Below is a small trained network, with its code and all its weights. Each question gives an input and a target symbol and asks what happens when units are switched off, that is, made to give their printed mean instead of their output.

import numpy as np


def w(rows, s, z=0):
    codes = np.array(rows[::2]) - 128.0
    scale = np.full(codes.shape[1], s)
    scale[-1] = z or s
    return codes * scale


def f(y):
    return y / 2 * (1 + np.tanh(0.7978845608 * (y + 0.044715 * y**3)))


def softmax(a):
    e = np.exp(a - a.max(-1, keepdims=True))
    return e / e.sum(-1, keepdims=True)


def log_softmax(a):
    a = a - a.max(-1, keepdims=True)
    return a - np.log(np.exp(a).sum(-1, keepdims=True))


def net(x, mask):
    ids = ['αβεηλπστψ'.index(c) for c in x.split()]
    T = len(ids)
    res = E[ids] + P[:T]
    q, k, v = (res @ M[0].T for M in (Q, K, V))
    z = softmax(np.where(np.tri(T) > 0, q @ k.T / 4**0.5, -1e9)) @ v
    res = res + np.where(mask[0], z, O[0][:, -1]) @ O[0][:, :-1]
    y = f(res @ A[0][:, :-1].T + A[0][:, -1])
    res = res + np.where(mask[1:9], y, B[0][:, -1]) @ B[0][:, :-1]
    return log_softmax(res[-1] @ U[:, :-1].T + U[:, -1])


Q, K, V, O, A, B = {}, {}, {}, {}, {}, {}
E = w([
[212,184,82,92,185,139,134,171,167],'α',
[156,184,118,141,155,205,151,148,134],'β',
[136,176,72,145,250,84,100,171,107],'ε',
[150,148,131,179,99,125,104,182,115],'η',
[190,166,119,128,110,183,128,198,166],'λ',
[172,63,118,49,86,111,215,146,102],'π',
[91,56,119,77,155,210,192,152,39],'σ',
[104,171,145,208,120,159,137,146,91],'τ',
[177,217,151,144,126,120,169,169,144],'ψ',
],0.017)
P = w([
[74,88,115,135,138,87,112,108,136],'0',
[132,84,142,144,136,100,122,132,118],'1',
[118,111,125,110,117,121,120,140,109],'2',
[2,66,142,149,125,94,133,94,177],'3',
[68,115,195,53,180,83,87,119,150],'4',
[106,166,87,59,106,123,94,115,77],'5',
[173,130,162,122,96,121,172,166,125],'6',
[113,121,200,105,143,139,135,97,148],'7',
],0.014)
Q[0] = w([
[82,115,104,53,108,130,174,174,57],'h1',
[201,221,58,158,91,134,129,196,35],'h1',
[179,182,182,132,138,129,20,104,109],'h1',
[203,21,255,113,193,112,188,182,70],'h1',
],0.028)
K[0] = w([
[124,172,141,124,126,188,185,117,232],'h1',
[32,98,166,80,129,95,69,75,204],'h1',
[61,129,40,125,82,88,116,135,78],'h1',
[148,254,128,33,85,181,114,149,94],'h1',
],0.031)
V[0] = w([
[143,176,162,165,78,226,102,112,176],'h1',
[179,126,46,61,198,188,182,104,226],'h1',
[191,75,123,77,15,36,75,142,163],'h1',
[101,23,103,108,102,205,40,253,116],'h1',
],0.015)
O[0] = w([
[157,73,112,192,94,105,160,221,126,2],'h1',
[56,159,42,93,89,134,154,142,178,164],'h1',
[155,192,109,105,89,117,77,136,2,27],'h1',
[182,203,80,157,118,217,208,71,120,160],'h1',
],0.012,0.005)
A[0] = w([
[121,27,153,34,100,91,169,79,47,1],'n1',
[154,181,101,186,141,159,129,101,145,70],'n2',
[133,12,151,92,135,109,195,121,90,110],'n3',
[169,199,126,249,182,143,43,117,179,89],'n4',
[113,104,136,46,101,122,126,100,72,101],'n5',
[54,108,105,106,130,117,151,196,145,80],'n6',
[171,218,108,246,137,126,83,185,147,127],'n7',
[110,25,88,66,107,105,214,158,89,77],'n8',
],0.012,0.0086)
B[0] = w([
[197,117,67,188,92,210,33,47,117,179],'n1',
[107,76,106,152,119,126,46,211,81,247],'n2',
[53,146,80,30,119,158,168,153,102,226],'n3',
[154,165,182,98,15,187,164,157,163,220],'n4',
[134,127,172,176,146,102,242,183,170,181],'n5',
[213,81,126,178,65,144,119,89,117,252],'n6',
[98,78,132,107,223,162,142,44,148,215],'n7',
[140,195,252,142,195,113,149,140,122,218],'n8',
],0.013,0.012)
U = w([
[112,158,91,115,121,219,87,174,169,45],'α',
[161,130,3,41,58,166,186,45,92,145],'β',
[77,189,130,85,189,180,66,72,206,149],'ε',
[147,89,124,178,186,176,152,134,202,78],'η',
[163,124,151,55,150,219,95,59,62,78],'λ',
[85,70,21,101,207,214,169,116,112,142],'π',
[100,59,105,5,121,189,224,130,130,32],'σ',
[91,45,138,52,135,103,70,187,111,255],'τ',
[103,188,90,81,156,155,169,145,75,179],'ψ',
],0.0032,0.0055)

Each question gives the input, a string of symbols that net reads in full, and the target symbol t.
The units are the heads (4 rows each of Q, K, V and O) and the neurons (one row each of A and B). Each row of codes is followed by its name. A weight is (code - 128) times the scale printed after its matrix; where a second scale follows, it is the last column's (O, A, B and U).
mask holds one flag per unit, heads first, then neurons. A switched-off unit (its flag False) gives its mean, the last column of its rows in O or B, instead of its output. The means were averaged over made-up inputs and are rounded, as every weight is.
A unit's drop is (log p(t) with every unit on - log p(t) with that unit switched off) / (log p(t) with every unit on - log p(t) with every unit switched off).
The circuit of an input: a set's keep is (log p(t) with only the set's units on - log p(t) with every unit switched off) / (log p(t) with every unit on - log p(t) with every unit switched off). Starting from all 9 units, units are removed one at a time, each time the one whose removal leaves the highest keep (on an exact tie, the one counted first), for as long as the keep stays at least 0.8.
circuit, biggest first: the units of the circuit, biggest drop first
unit that matters most: the unit with the biggest drop
k most important neurons: the k neurons with the biggest drops, biggest first
drop of u: that unit's drop, to one decimal
input η σ ψ ε λ λ, target ε: unit that matters most : h1
input λ τ β λ τ, target η: circuit, biggest first : [h1; n6]
input τ ε ψ, target σ: circuit, biggest first : [h1; n3; n4; n1]
input λ π η τ λ β, target σ: circuit, biggest first : [h1; n3; n4]
input λ λ σ β σ τ τ, target α: circuit, biggest first : [h1; n2; n4]
input λ ψ τ ε π ψ η, target ψ: circuit, biggest first : [h1; n5]
input τ η ε ψ λ ε λ, target π: circuit, biggest first : [h1; n7; n4]
input λ ψ τ τ λ, target σ: circuit, biggest first : [h1; n3; n4; n2]
input η α ψ τ, target β: circuit, biggest first : [h1; n6]
input π λ λ η ψ σ, target λ: circuit, biggest first : [n1; h1]
input α σ λ ε ε, target π: circuit, biggest first : [h1; n7]
input η τ β, target λ: 2 most important neurons : [n7; n4]
input ψ α ψ ε, target β: 2 most important neurons : [n6; n2]
input β π η, target η: 2 most important neurons : [n6; n8]
input λ λ η β ε ψ α, target ε: drop of n2 : 0.1
input λ ε ε ψ ψ λ ψ η, target π: drop of n7 : 0.5
input α β λ ε λ σ τ π, target ψ: drop of h1 : 0.6
